Below is a small trained network, with its code and all its weights. Each question gives an input and a target symbol and asks what happens when units are switched off, that is, made to give their printed mean instead of their output.

import numpy as np


def w(rows, s, z=0):
    codes = np.array(rows[::2]) - 128.0
    scale = np.full(codes.shape[1], s)
    scale[-1] = z or s
    return codes * scale


def f(y):
    return np.maximum(y, 0)


def softmax(a):
    e = np.exp(a - a.max(-1, keepdims=True))
    return e / e.sum(-1, keepdims=True)


def log_softmax(a):
    a = a - a.max(-1, keepdims=True)
    return a - np.log(np.exp(a).sum(-1, keepdims=True))


def net(x, mask):
    ids = ['αεημξστψω'.index(c) for c in x.split()]
    T = len(ids)
    res = E[ids] + P[:T]
    u = 0
    for l in range(3):
        q, k, v = (res @ M[l].T for M in (Q, K, V))
        z = softmax(np.where(np.tri(T) > 0, q @ k.T / 3**0.5, -1e9)) @ v
        res = res + np.where(mask[u], z, O[l][:, -1]) @ O[l][:, :-1]
        u += 1
        y = f(res @ A[l][:, :-1].T + A[l][:, -1])
        res = res + np.where(mask[u : u + 4], y, B[l][:, -1]) @ B[l][:, :-1]
        u += 4
    return log_softmax(res[-1] @ U[:, :-1].T + U[:, -1])


Q, K, V, O, A, B = {}, {}, {}, {}, {}, {}
E = w([
[139,230,159,170],'α',
[178,110,251,102],'ε',
[94,160,196,173],'η',
[187,159,124,161],'μ',
[156,100,97,171],'ξ',
[131,89,63,123],'σ',
[127,194,40,130],'τ',
[72,148,154,68],'ψ',
[115,64,176,122],'ω',
],0.022)
P = w([
[131,183,171,224],'0',
[122,186,111,253],'1',
[112,186,105,230],'2',
[122,178,95,205],'3',
[134,165,94,179],'4',
[132,169,107,152],'5',
[133,159,106,121],'6',
[139,157,104,96],'7',
[151,151,93,51],'8',
[153,147,85,4],'9',
[165,141,107,18],'10',
[165,151,149,67],'11',
],0.005)
Q[0] = w([
[160,71,97,128],'0.h0',
[135,146,7,157],'0.h0',
[181,118,148,171],'0.h0',
],0.012)
K[0] = w([
[97,132,137,5],'0.h0',
[137,154,88,93],'0.h0',
[161,73,99,74],'0.h0',
],0.016)
V[0] = w([
[147,185,193,161],'0.h0',
[212,157,134,135],'0.h0',
[112,3,187,242],'0.h0',
],0.0051)
O[0] = w([
[170,42,254,93,251],'0.h0',
[120,148,66,105,204],'0.h0',
[181,72,163,71,234],'0.h0',
],0.0088,0.003)
A[0] = w([
[179,254,225,136,64],'0.n0',
[242,98,197,209,235],'0.n1',
[155,90,166,129,108],'0.n2',
[39,152,122,19,251],'0.n3',
],0.0075,0.0017)
B[0] = w([
[205,170,89,150,213],'0.n0',
[157,92,100,76,248],'0.n1',
[182,137,174,169,180],'0.n2',
[1,173,155,169,141],'0.n3',
],0.0088,0.013)
Q[1] = w([
[219,216,156,68],'1.h0',
[253,77,151,32],'1.h0',
[193,12,61,196],'1.h0',
],0.005)
K[1] = w([
[162,195,216,210],'1.h0',
[237,12,61,189],'1.h0',
[1,96,154,166],'1.h0',
],0.0034)
V[1] = w([
[201,113,35,242],'1.h0',
[134,108,170,2],'1.h0',
[187,170,74,155],'1.h0',
],0.0051)
O[1] = w([
[95,90,101,2,194],'1.h0',
[64,116,36,143,254],'1.h0',
[56,121,119,244,205],'1.h0',
],0.0055,0.0044)
A[1] = w([
[78,27,74,91,253],'1.n0',
[224,19,26,73,186],'1.n1',
[112,52,38,23,104],'1.n2',
[130,2,160,151,106],'1.n3',
],0.0069,0.0027)
B[1] = w([
[31,45,132,139,160],'1.n0',
[61,139,126,79,250],'1.n1',
[190,3,152,133,154],'1.n2',
[190,154,194,92,179],'1.n3',
],0.012,0.014)
Q[2] = w([
[122,48,144,254],'2.h0',
[112,81,103,160],'2.h0',
[118,112,128,16],'2.h0',
],0.0065)
K[2] = w([
[3,102,181,164],'2.h0',
[169,93,143,153],'2.h0',
[146,103,157,119],'2.h0',
],0.0072)
V[2] = w([
[254,98,44,129],'2.h0',
[113,131,49,98],'2.h0',
[185,175,73,106],'2.h0',
],0.0083)
O[2] = w([
[255,140,80,178,178],'2.h0',
[128,50,63,163,3],'2.h0',
[252,112,82,122,92],'2.h0',
],0.0076,0.006)
A[2] = w([
[152,35,112,200,131],'2.n0',
[227,115,24,137,253],'2.n1',
[151,254,167,254,33],'2.n2',
[59,130,37,210,77],'2.n3',
],0.0098,0.0046)
B[2] = w([
[140,153,28,185,164],'2.n0',
[142,179,139,138,254],'2.n1',
[146,7,121,84,202],'2.n2',
[182,139,226,168,188],'2.n3',
],0.013,0.0098)
U = w([
[205,85,34,92,39],'α',
[157,167,150,42,50],'ε',
[177,51,150,136,15],'η',
[141,212,57,119,220],'μ',
[114,95,26,51,255],'ξ',
[127,75,130,189,174],'σ',
[174,162,197,254,109],'τ',
[73,225,194,153,137],'ψ',
[97,75,171,93,57],'ω',
],0.0091,0.0099)

Each question gives the input, a string of symbols that net reads in full, and the target symbol t.
The units are the heads (3 rows each of Q, K, V and O) and the neurons (one row each of A and B). Each row of codes is followed by its name. A weight is (code - 128) times the scale printed after its matrix; where a second scale follows, it is the last column's (O, A, B and U).
mask holds one flag per unit, layer by layer, with each layer's heads first. A switched-off unit (its flag False) gives its mean, the last column of its rows in O or B, instead of its output. The means were averaged over made-up inputs and are rounded, as every weight is.
A unit's drop is (log p(t) with every unit on - log p(t) with that unit switched off) / (log p(t) with every unit on - log p(t) with every unit switched off).
The circuit of an input: a set's keep is (log p(t) with only the set's units on - log p(t) with every unit switched off) / (log p(t) with every unit on - log p(t) with every unit switched off). Starting from the 12 units with the biggest drops (on a tie, the unit counted first), units are removed one at a time, each time the one whose removal leaves the highest keep (on an exact tie, the one counted first), for as long as the keep stays at least 0.8.
circuit, biggest first: the units of the circuit, biggest drop first
top k neurons: the k neurons with the biggest drops, biggest first
top k neurons in layer l: the k neurons of layer l with the biggest drops, biggest first
input ε ε η τ ξ, target τ: top neuron in layer 1 => [1.n3]
input σ ω σ σ ξ, target σ: top 3 neurons in layer 2 => [2.n3, 2.n1, 2.n0]
input ξ σ ξ ξ, target σ: top 2 neurons => [1.n0, 2.n3]
input ε σ α τ σ ε ε ξ ε ω, target ω: circuit, biggest first => [2.h0, 0.n0, 1.n0]
input ε ω ε σ, target ω: top 3 neurons => [1.n0, 0.n0, 0.n1]
input ε ε ε η η, target η: top 3 neurons => [2.n2, 1.n1, 1.n0]
input ε σ ω ξ, target ω: circuit, biggest first => [2.h0, 1.n0, 0.n0]
input α ξ η ξ τ ξ σ, target τ: circuit, biggest first => [0.h0, 2.n3, 0.n1]
input ε ξ ε ε ξ μ ξ η, target ξ: top 3 neurons in layer 1 => [1.n2, 1.n3, 1.n0]
input η μ ξ, target ξ: top 2 neurons in layer 2 => [2.n3, 2.n0]
input μ ε σ ε ε ω ψ ε ξ, target ψ: circuit, biggest first => [0.h0, 2.h0, 2.n2, 0.n0]
input η η ξ σ ε ω α ψ σ, target ψ: circuit, biggest first => [0.h0, 0.n1, 2.h0, 2.n2]
input α ε σ ξ η, target σ: top 3 neurons in layer 1 => [1.n1, 1.n3, 1.n2]
input σ α τ ε ε ε ω μ τ σ ψ, target ψ: top 3 neurons => [0.n3, 0.n1, 2.n2]
input ω ξ ξ, target ω: top 3 neurons => [0.n0, 1.n1, 1.n0]
input ξ ε σ ω μ ε α ε η ξ ξ μ, target μ: top neuron in layer 0 => [0.n0]
input ε ξ ε ε ε ξ ε ε ε ξ η, target ξ: top 3 neurons => [2.n3, 2.n2, 1.n2]
input ε σ ε ε σ τ ξ σ, target τ: top 3 neurons => [2.n3, 0.n1, 1.n3]
input ψ α α ξ ε σ ξ α η ξ σ, target σ: top 2 neurons => [1.n0, 2.n3]
input τ η ξ μ ε ε μ ψ σ, target ψ: top 2 neurons => [0.n1, 0.n3]
input ω ξ ε, target ε: top 2 neurons => [0.n1, 1.n1]
input α α ξ ε τ μ, target μ: top 2 neurons in layer 2 => [2.n1, 2.n3]
input ε ε α, target α: top neuron in layer 2 => [2.n2]
input ε σ ξ σ ε σ, target σ: top 3 neurons in layer 1 => [1.n0, 1.n2, 1.n3]
input η η ω σ, target ω: top 2 neurons in layer 1 => [1.n0, 1.n2]
